Each row has a name. Each piece below is followed by the name of the row it came from, unless a question asks for something else. Each question is about the rows just above it. Places in a row count from 0.

Busi: [124 111 104 147 103 103 102 110 100 151 197 160 164 105 102 117 161 114
 138 167 148 139  93 126 136 125 137 115 184 115 153 101 161 159 146 170
 116 136 111 201 156 147 119 119  97 121 104 111 136 159 141 105 115 112
  98 162]
zap: [137 111 104 129  53  57 102 157 132 129  85 175 126 120 111 177 139 155
 143  95 177  99 114 150 185 153 107 133 111  76  79 149 127  93 120 120
  81 112 129  92 107  92 105 163 112 131  77 127 176 140 141 161 140 161
 128  55]
nuf: [137 111 134 147 228 172 160 110 142  97 169 102 138 157 144 147 107 124
 116 167  91 152 124 134 152 139  62  97 135 179 103 113 110 148 107 103
 134 152  38  92 131 203 133 110 142 111 159 159 123 149 125 105 152  88
 148 180]
Vop: [112 134  59 135 153 149 119  82 142 183 183 102 126 113 135 102 139  72
 110 138  91 125 124  85 104 139 167 139 123 128 141  88 110 115 146 137
 134 160 111 139 168 120 161 145 127 131 172 143  96 130 156 142  91 136
 118 198]
sel: [137 146 134 164 103  57 127 119 142 151 155 175 138 113 111 177 150 145
 132 109 148 112 144 126 201 195  92 115 135 128  79 149 110 159  81  69
 125 128  38  92 144 134  77 154 105  91 104 143 149 169 171  95 165 112
 168 127]
Zudap: [137 134  59 147 178 149 160  91  89 172 155 102 151 105 127 162 107 114
 110 138 120 139 103 109 152 167 167 139 147  89 116  64 144 115 159  86
 107 169  92 107 192 134 161 145 120 101 172 119 109 121 110 133  91 161
 118 162]
nul: [ 75 169 119 123 128 126 135 119 174 140 155 131  75 135 160 117 150  93
 127 109  77  99 154  93 120 139 137 121  98 153 128 113  43 126  81  86
 134 136  92 115 168 134 105 145 127 111 145 167  83 159 202 123 140  88
 148 180]
buli: [149 111 164 114 153 172 119 119 121 140 155 102 151 120 119  87 128 124
 132 153 148 165 134 134  87 111 137 127 159 140 165 149 161 148 146 170
 143 120 165 170 119 134 147 110 120 150 131 103 123 111  95 114 103 124
 118 144]
Tir: [149  76  89 141 228 195 127  91 132 118 183 102 176 142 127 102 107  93
 110 196 120 165  93 126 120  98  92 109 159 153 128 101 161 115 159 170
 125 160  74 123 131 189 161 119 142 150 159 143 136 130  95 142 103 136
  98 198]
Lal: [137 111 104 158 153 103 135 119 121 151 210 146 164 113 119 147 150 124
 138 153 148 139 103 126 169 167  77 103 172 128  91  88 127 137 107 103
  90 144  56 139 168 175 105 145  90 111 131 135 149 169 141 114 128 124
 128 162]
dibe: [174  76 104 129 203 195 127 119 142 129 169  73 164 142 135  87  96 114
 121 167 148 179 103 126 104  98  92 115 159 140 128 125 161  93 159 170
 107 136 111 123 119 161 175 128 135 170 145 127 149 111  79 161  91 161
 108 162]
[124 111 104 147 103 103 102 110 100 151 197 160 164 105 102 117 161 114
 138 167 148 139  93 126 136 125 137 115 184 115 153 101 161 159 146 170
 116 136 111 201 156 147 119 119  97 121 104 111 136 159 141 105 115 112
  98 162] is in which row? | Busi
[139  72] with +1 step of 1 on every entry: | [140  73]
Move every entry of [154] by +1 step of 1. | [155]

Busi: [227 117 106 167 116]
sel: [116  83 180 169 144]
nuf: [170 178 116 189 110]
molo: [ 82 168 117 116 168]
Where in the named rows is [180]? | sel, 2
Shared by sel and nuf: | [116]
Which value is in both Busi and nuf? | [116]
Where in the named rows is [170]? | nuf, 0
Row and place of [167] in the named rows: | Busi, 3

buli: [116 210 242 150 134]
Busi: [121 210 135 199 246]
nul: [116 138 129 210 206]
Vop: [130 127 209 235 134]
Tir: [133 133 238 204 134]
Lal: [123 193 238 148 113]
[123] is at row and place | Lal, 0
Row and place of [127] in the named rows: | Vop, 1
Where does [133 134 238 204 134] differ from Tir, and what was there? | 1, [133]
Shift each entry of [129] by -1 times 1: | [128]
Where does [133 133 238 204 135] differ from Tir, and what was there? | 4, [134]
One entry of Lal was changed: [123 193 238 148 112]. Where, and from what? | 4, [113]
Shared by buli and Busi: | [210]

Busi: [155 130 120 132 139 113 126 122 218 133 141 124 134 139 119 138]
sel: [129 135 147 108 106 122 117 118 128 155 130 112 147 153 155 152]
Zudap: [123 133 147 106 105 128 118 119 109 151 128 116 143 145 155 147]
nuf: [148 128 119 136 138 130 107 109 200 116 141 136 133 130 123 136]
dibe: [148 127 117 141 142 126 117 117 198 118 140 135 129 127 117 131]
Tir: [110 122 133 114 120 172  91 105  81 102 127 155 122  96 143 125]
molo: [115 125 120 234 143 141 108 117  95  99 141 144 118 116 118 111]
Where does [115 125 120 234 144 141 108 117  95  99 141 144 118 116 118 111] differ from molo, and what was there? | 4, [143]
Move every entry of [142] by +1 step of 1. | [143]

buli: [181 136  96 189]
Zudap: [ 47 181  44  96]
Tir: [ 31  47  54 245]
Where do [ 47 181  44  96] appear? | Zudap
The one value in Zudap and Tir: | [47]
One entry of Tir was changed: [ 31  47  54 244]. Where, and from what? | 3, [245]
Which value is in both Tir and Zudap? | [47]
Shift each entry of [47] by +1 times 1: | [48]

zap: [131 223  64 205  24 147]
Vop: [137 129 130 122 122 119]
molo: [ 50 114  42  78  89  61]
nuf: [128 120 124 135 122 121]
Busi: [178  74  92 151 150 178]
Lal: [142 129 129 123 121 128]
Where does [137 129 131 122 122 119] differ from Vop, and what was there? | 2, [130]
[129 130 122 122] with +1 step of 1 on every entry: | [130 131 123 123]

nuf: [120 125 116  73  85]
Tir: [ 47 117 187  34  76]
Lal: [ 76 125  99  73  85]
Move every entry of [117] by -1 step of 1. | [116]
Where in the named rows is [117]? | Tir, 1
Changed Tir: [ 48 117 187  34  76]. Place and old value: | 0, [47]
Where in the named rows is [47]? | Tir, 0
Move every entry of [ 76 125  99  73] by +1 step of 1. | [ 77 126 100  74]

